Here is a tiny trained network, its code and every weight. The questions are about switching its units off for an input and a class, where a switched-off unit gives its printed mean instead of its output.

import numpy as np


def w(rows, s, z=0):
    codes = np.array(rows[::2]) - 128.0
    scale = np.full(codes.shape[1], s)
    scale[-1] = z or s
    return codes * scale


def norm(h):
    return h / np.sqrt((h * h).mean(-1, keepdims=True) + 1e-5)


def f(y):
    return np.maximum(y, 0)


def log_softmax(a):
    a = a - a.max(-1, keepdims=True)
    return a - np.log(np.exp(a).sum(-1, keepdims=True))


def net(x, mask):
    res = np.array(x, float).reshape(1, 7) / 4 @ E
    u = 0
    for l in range(3):
        y = f(norm(res) @ A[l][:, :-1].T + A[l][:, -1])
        res = res + np.where(mask[u : u + 4], y, B[l][:, -1]) @ B[l][:, :-1]
        u += 4
    return log_softmax(norm(res)[-1] @ U[:, :-1].T + U[:, -1])


A, B = {}, {}
E = w([
[78,105,111,198,46,40,39],'x0',
[114,112,125,136,137,128,133],'x1',
[103,112,237,48,172,27,161],'x2',
[32,246,162,133,132,107,208],'x3',
[123,120,125,133,138,126,131],'x4',
[120,123,122,127,133,129,127],'x5',
[137,162,132,103,102,134,109],'x6',
],0.011)
A[0] = w([
[173,100,106,99,156,118,116,5],'L0N1',
[81,170,103,199,83,101,127,221],'L0N2',
[63,232,112,205,134,159,168,23],'L0N3',
[120,146,123,142,136,253,157,70],'L0N4',
],0.015,0.0026)
B[0] = w([
[84,109,140,81,8,210,133,180],'L0N1',
[63,128,231,163,41,167,78,246],'L0N2',
[71,135,23,9,22,91,208,255],'L0N3',
[143,148,29,91,255,110,117,242],'L0N4',
],0.0096,0.008)
A[1] = w([
[166,80,103,114,128,9,19,102],'L1N1',
[103,111,130,151,76,87,75,154],'L1N2',
[162,149,72,243,44,143,160,2],'L1N3',
[188,145,26,213,145,157,30,107],'L1N4',
],0.014,0.0047)
B[1] = w([
[162,85,54,115,118,70,175,237],'L1N1',
[136,123,81,150,147,102,131,254],'L1N2',
[121,178,126,156,21,129,43,169],'L1N3',
[104,201,149,48,149,168,3,225],'L1N4',
],0.016,0.0084)
A[2] = w([
[179,131,93,183,153,209,8,89],'L2N1',
[112,104,203,78,118,66,61,9],'L2N2',
[51,192,189,83,157,55,152,154],'L2N3',
[135,70,201,1,155,142,120,249],'L2N4',
],0.021,0.0015)
B[2] = w([
[188,97,249,231,233,110,231,220],'L2N1',
[130,194,59,123,119,50,135,192],'L2N2',
[220,107,173,199,231,157,93,229],'L2N3',
[23,103,146,81,2,218,127,248],'L2N4',
],0.015)
U = w([
[157,116,205,111,203,248,162,122],'0',
[50,129,139,121,7,168,118,255],'1',
[184,147,162,213,162,61,97,162],'2',
[163,44,46,71,94,49,114,29],'3',
[113,191,26,60,170,161,199,47],'4',
],0.016,0.003)

Each question gives the input, the list of numbers given to net, and the class t.
The units are the neurons (one row each of A and B). Each row of codes is followed by its name. A weight is (code - 128) times the scale printed after its matrix; where a second scale follows, it is the last column's (A, B and U).
mask holds one flag per neuron, layer by layer. A switched-off neuron (its flag False) gives its mean, the last column of its row in B, instead of its output. The means were averaged over made-up inputs and are rounded, as every weight is.
A unit's drop is (log p(t) with every unit on - log p(t) with that unit switched off) / (log p(t) with every unit on - log p(t) with every unit switched off).
The circuit of an input: a set's keep is (log p(t) with only the set's units on - log p(t) with every unit switched off) / (log p(t) with every unit on - log p(t) with every unit switched off). Starting from all 12 units, units are removed one at a time, each time the one whose removal leaves the highest keep (on an exact tie, the one counted first), for as long as the keep stays at least 0.8.
circuit, biggest first: the units of the circuit, biggest drop first
most important unit: the unit with the biggest drop
top k neurons: the k neurons with the biggest drops, biggest first
top k neurons in layer l: the k neurons of layer l with the biggest drops, biggest first
drop when u is switched off: that unit's drop, to one decimal
input [-1,5,3,5,-6,-2,8], class 0: circuit, biggest first -> [L2N3]
input [-2,-8,7,-8,-5,-1,-7], class 1: top 2 neurons -> [L2N4, L0N1]
input [0,2,1,-7,5,0,-4], class 1: top 4 neurons -> [L2N3, L0N1, L1N3, L2N4]
input [-1,-5,-4,5,2,3,8], class 4: circuit, biggest first -> [L0N3, L2N4]
input [1,-1,6,0,-2,-8,4], class 3: circuit, biggest first -> [L0N2, L2N1, L1N4]
input [0,-3,-6,2,-2,-5,3], class 4: top 4 neurons -> [L0N3, L0N4, L2N4, L0N1]
input [5,8,6,-2,8,-8,1], class 3: top 2 neurons -> [L1N1, L2N1]
input [-5,8,1,0,6,-6,6], class 1: top 3 neurons in layer 2 -> [L2N1, L2N4, L2N3]
input [2,-6,-5,-8,-1,8,-1], class 2: top 2 neurons -> [L2N1, L1N3]
input [8,-8,3,8,-1,-6,-7], class 2: top 2 neurons -> [L2N3, L2N4]
input [1,-4,3,1,8,-2,-4], class 2: top 2 neurons -> [L2N4, L0N4]
input [0,6,-3,8,-1,0,-5], class 4: top 3 neurons in layer 0 -> [L0N3, L0N4, L0N1]
input [1,4,0,0,3,-5,-6], class 2: top 3 neurons -> [L0N3, L2N4, L1N1]
input [4,1,6,7,-3,2,1], class 2: most important unit -> L2N3
input [8,-5,2,-1,-2,-6,2], class 3: top 2 neurons in layer 2 -> [L2N4, L2N1]
input [2,-6,-5,-4,-5,7,7], class 2: top 2 neurons -> [L2N1, L1N3]
input [3,-3,-6,0,-3,-6,-5], class 2: top 2 neurons -> [L2N1, L2N4]
input [3,-4,6,0,-6,5,-1], class 3: top 3 neurons -> [L1N1, L2N1, L0N2]
input [-8,3,-2,2,5,4,-3], class 4: top 2 neurons -> [L2N1, L0N4]
input [-7,-6,5,-1,1,-4,-2], class 1: most important unit -> L2N4
input [-2,-7,7,-2,6,-4,-4], class 1: drop when L2N4 is switched off -> 1.9
input [-7,4,3,-4,2,3,-2], class 1: drop when L2N4 is switched off -> 0.1
input [7,0,-8,-3,5,-7,-1], class 2: drop when L2N1 is switched off -> 0.5
input [3,-5,-3,-7,3,-4,2], class 2: drop when L2N1 is switched off -> 0.7
